Below are the code and all the weights of a small trained network. Each question names an input and a target symbol and asks about switching units off, where a switched-off unit gives its printed mean instead of its output.

import numpy as np


def w(rows, s, z=0):
    codes = np.array(rows[::2]) - 128.0
    scale = np.full(codes.shape[1], s)
    scale[-1] = z or s
    return codes * scale


def norm(h):
    return h / np.sqrt((h * h).mean(-1, keepdims=True) + 1e-5)


def f(y):
    return y / 2 * (1 + np.tanh(0.7978845608 * (y + 0.044715 * y**3)))


def softmax(a):
    e = np.exp(a - a.max(-1, keepdims=True))
    return e / e.sum(-1, keepdims=True)


def log_softmax(a):
    a = a - a.max(-1, keepdims=True)
    return a - np.log(np.exp(a).sum(-1, keepdims=True))


def net(x, mask):
    ids = ['ΣΦΨγδεζηλμξπτ'.index(c) for c in x.split()]
    T = len(ids)
    res = E[ids] + P[:T]
    u = 0
    for l in range(2):
        r = norm(res)
        for j in range(2):
            rows = slice(3 * j, 3 * j + 3)
            q, k, v = (r @ M[l][rows].T for M in (Q, K, V))
            z = softmax(np.where(np.tri(T) > 0, q @ k.T / 3**0.5, -1e9)) @ v
            o = O[l][rows]
            res = res + np.where(mask[u + j], z, o[:, -1]) @ o[:, :-1]
        u += 2
        y = f(norm(res) @ A[l][:, :-1].T + A[l][:, -1])
        res = res + np.where(mask[u : u + 8], y, B[l][:, -1]) @ B[l][:, :-1]
        u += 8
    return log_softmax(norm(res)[-1] @ U[:, :-1].T + U[:, -1])


Q, K, V, O, A, B = {}, {}, {}, {}, {}, {}
E = w([
[141,77,122,222,56,90],'Σ',
[115,90,129,122,111,129],'Φ',
[159,127,109,92,111,144],'Ψ',
[88,120,157,110,123,213],'γ',
[152,107,108,144,98,139],'δ',
[89,112,158,114,128,199],'ε',
[47,62,218,178,106,178],'ζ',
[119,117,150,123,110,108],'η',
[111,164,197,83,175,90],'λ',
[152,103,111,151,138,116],'μ',
[151,2,95,146,49,31],'ξ',
[141,156,147,234,123,219],'π',
[162,116,110,124,125,110],'τ',
],0.005)
P = w([
[153,135,64,146,158,50],'0',
[159,142,147,119,142,90],'1',
[156,120,145,119,151,94],'2',
[208,96,175,112,169,136],'3',
[103,137,114,117,100,84],'4',
[103,139,103,119,113,85],'5',
[48,177,5,147,144,55],'6',
[116,130,128,126,91,116],'7',
[128,108,114,123,105,99],'8',
[185,54,173,129,129,140],'9',
[94,116,110,118,115,111],'10',
],0.0026)
Q[0] = w([
[248,51,254,136,162,157],'0.h0',
[189,43,167,112,49,136],'0.h0',
[39,187,30,158,85,97],'0.h0',
[112,177,101,182,92,104],'0.h1',
[151,124,99,135,211,160],'0.h1',
[186,117,102,168,181,152],'0.h1',
],0.0069)
K[0] = w([
[48,172,3,141,142,80],'0.h0',
[13,189,118,116,68,67],'0.h0',
[206,92,239,102,121,136],'0.h0',
[190,124,185,140,94,135],'0.h1',
[68,97,145,176,246,101],'0.h1',
[77,87,154,241,154,68],'0.h1',
],0.0061)
V[0] = w([
[53,177,177,166,124,93],'0.h0',
[136,96,120,119,200,216],'0.h0',
[94,30,87,234,109,151],'0.h0',
[95,134,101,95,253,122],'0.h1',
[115,145,80,149,159,83],'0.h1',
[100,64,210,161,167,105],'0.h1',
],0.0041)
O[0] = w([
[58,255,46,159,210,139,7],'0.h0',
[233,171,232,140,96,159,39],'0.h0',
[101,222,153,107,9,29,118],'0.h0',
[114,161,180,111,139,128,53],'0.h1',
[112,142,222,141,102,150,134],'0.h1',
[24,178,121,106,99,65,41],'0.h1',
],0.0032,0.002)
A[0] = w([
[146,195,156,8,145,140,222],'0.n0',
[97,124,220,128,119,91,181],'0.n1',
[201,102,61,143,132,42,255],'0.n2',
[143,218,244,17,253,67,49],'0.n3',
[43,205,96,209,53,102,207],'0.n4',
[132,239,180,214,158,248,158],'0.n5',
[61,132,169,186,81,217,163],'0.n6',
[122,31,103,67,195,169,137],'0.n7',
],0.0035,0.0022)
B[0] = w([
[51,107,58,129,122,91,145],'0.n0',
[102,96,107,83,182,171,142],'0.n1',
[60,93,179,89,186,161,254],'0.n2',
[76,50,144,150,192,154,109],'0.n3',
[132,60,170,117,172,175,142],'0.n4',
[139,82,64,110,156,2,109],'0.n5',
[143,93,174,117,176,19,128],'0.n6',
[116,122,100,128,209,190,200],'0.n7',
],0.0035,0.0038)
Q[1] = w([
[167,150,147,151,133,130],'1.h0',
[190,166,93,129,137,137],'1.h0',
[195,173,128,131,144,103],'1.h0',
[70,18,163,90,138,128],'1.h1',
[140,204,95,202,137,133],'1.h1',
[99,2,125,99,91,153],'1.h1',
],0.0082)
K[1] = w([
[144,104,180,154,171,61],'1.h0',
[83,74,209,184,149,78],'1.h0',
[161,90,225,179,158,54],'1.h0',
[127,8,118,217,97,122],'1.h1',
[141,192,134,1,110,159],'1.h1',
[118,21,122,178,146,117],'1.h1',
],0.0055)
V[1] = w([
[121,138,192,171,134,168],'1.h0',
[130,170,98,151,88,162],'1.h0',
[95,142,165,204,121,131],'1.h0',
[121,138,98,2,143,136],'1.h1',
[154,146,137,165,147,90],'1.h1',
[174,97,35,121,75,99],'1.h1',
],0.0048)
O[1] = w([
[90,72,175,179,125,85,86],'1.h0',
[133,35,122,65,142,125,29],'1.h0',
[97,94,134,163,166,75,1],'1.h0',
[132,140,202,73,212,99,138],'1.h1',
[151,132,107,226,138,143,73],'1.h1',
[129,130,36,122,186,1,110],'1.h1',
],0.0043,0.0027)
A[1] = w([
[156,69,145,168,169,3,3],'1.n0',
[160,138,162,195,141,183,219],'1.n1',
[140,68,175,83,151,140,177],'1.n2',
[73,185,94,133,105,109,172],'1.n3',
[137,65,157,129,158,110,131],'1.n4',
[159,192,215,93,191,128,183],'1.n5',
[130,137,110,122,88,37,154],'1.n6',
[107,146,80,217,73,95,101],'1.n7',
],0.0048,0.0015)
B[1] = w([
[51,85,242,97,201,177,103],'1.n0',
[177,181,127,89,219,160,173],'1.n1',
[187,122,56,105,79,152,252],'1.n2',
[180,134,119,199,96,166,119],'1.n3',
[149,154,78,4,84,149,152],'1.n4',
[139,186,19,205,111,85,191],'1.n5',
[193,103,111,179,181,95,106],'1.n6',
[100,105,84,164,193,232,111],'1.n7',
],0.003,0.0028)
U = w([
[132,90,85,255,107,140,53],'Σ',
[87,142,163,95,59,52,69],'Φ',
[212,167,70,73,100,175,235],'Ψ',
[132,152,94,142,149,39,46],'γ',
[242,20,143,96,173,176,117],'δ',
[106,139,85,183,109,81,5],'ε',
[98,113,250,136,41,168,166],'ζ',
[35,190,179,134,95,102,88],'η',
[4,138,100,90,224,162,159],'λ',
[154,226,200,175,114,116,100],'μ',
[128,44,110,110,92,21,125],'ξ',
[139,123,144,226,243,180,140],'π',
[188,229,122,173,136,89,131],'τ',
],0.0071,0.0027)

Each question gives the input, a string of symbols that net reads in full, and the target symbol t.
The units are the heads (3 rows each of Q, K, V and O) and the neurons (one row each of A and B). Each row of codes is followed by its name. A weight is (code - 128) times the scale printed after its matrix; where a second scale follows, it is the last column's (O, A, B and U).
mask holds one flag per unit, layer by layer, with each layer's heads first. A switched-off unit (its flag False) gives its mean, the last column of its rows in O or B, instead of its output. The means were averaged over made-up inputs and are rounded, as every weight is.
A unit's drop is (log p(t) with every unit on - log p(t) with that unit switched off) / (log p(t) with every unit on - log p(t) with every unit switched off).
The circuit of an input: a set's keep is (log p(t) with only the set's units on - log p(t) with every unit switched off) / (log p(t) with every unit on - log p(t) with every unit switched off). Starting from the 12 units with the biggest drops (on a tie, the unit counted first), units are removed one at a time, each time the one whose removal leaves the highest keep (on an exact tie, the one counted first), for as long as the keep stays at least 0.8.
units of the circuit, in order: the units of the circuit, biggest drop first
most important unit: the unit with the biggest drop
top k neurons: the k neurons with the biggest drops, biggest first
k most important neurons of layer l: the k neurons of layer l with the biggest drops, biggest first
which heads matter: for each layer, one digit per head in row order, 1 if its drop is at least 0.15 and else 0, layers parted by /
input Ψ π Ψ τ Ψ Φ η Ψ δ ε, target λ: which heads matter	10 / 00
input γ Ψ μ, target τ: which heads matter	10 / 00
input τ λ Ψ μ Ψ μ ε, target Ψ: most important unit	0.n6
input τ δ Ψ Ψ η η η, target Ψ: units of the circuit, in order	(0.h0, 0.n4, 1.h0)
input Ψ Ψ η Ψ Ψ η Ψ η η η, target Ψ: which heads matter	00 / 00
input η η μ, target λ: which heads matter	10 / 00
input Ψ μ μ μ λ Ψ μ λ η λ, target λ: units of the circuit, in order	(0.n3, 0.h0)
input η Ψ Ψ Ψ, target λ: 2 most important neurons of layer 0	(0.n7, 0.n0)
input Φ Ψ Ψ ζ η ε γ λ, target λ: units of the circuit, in order	(0.n3, 0.n0)
input ζ μ δ η μ, target ζ: top 2 neurons	(0.n4, 0.n2)
input μ μ η, target ζ: units of the circuit, in order	(0.h1, 1.h1)
input μ μ μ η μ η, target ζ: units of the circuit, in order	(0.h1, 1.h1, 0.n2)
input η Ψ Ψ μ Ψ η, target δ: which heads matter	11 / 00
input μ Ψ Ψ Φ λ Ψ ε δ Ψ Φ, target Ψ: which heads matter	10 / 00
input η δ π Ψ δ Ψ μ η Ψ μ, target Ψ: units of the circuit, in order	(0.h0)
input Ψ η Ψ μ ε, target Ψ: top 3 neurons	(0.n2, 0.n6, 1.n5)
input τ η π μ, target π: 2 most important neurons of layer 0	(0.n5, 0.n4)
input μ π π δ η, target Σ: which heads matter	00 / 01
input γ δ μ, target τ: which heads matter	11 / 00
input Ψ η η Ψ μ μ, target λ: units of the circuit, in order	(0.n2)
input δ μ Φ, target ξ: which heads matter	10 / 01
input ξ Ψ Ψ Ψ Φ η Φ, target δ: which heads matter	10 / 00
input Ψ Ψ Ψ Ψ Ψ, target δ: which heads matter	11 / 00
input Ψ Ψ Ψ τ Ψ Φ, target δ: which heads matter	11 / 00
input Ψ η Ψ Ψ Ψ π, target δ: top 2 neurons	(0.n5, 1.n4)
input μ ζ μ, target ζ: which heads matter	01 / 01
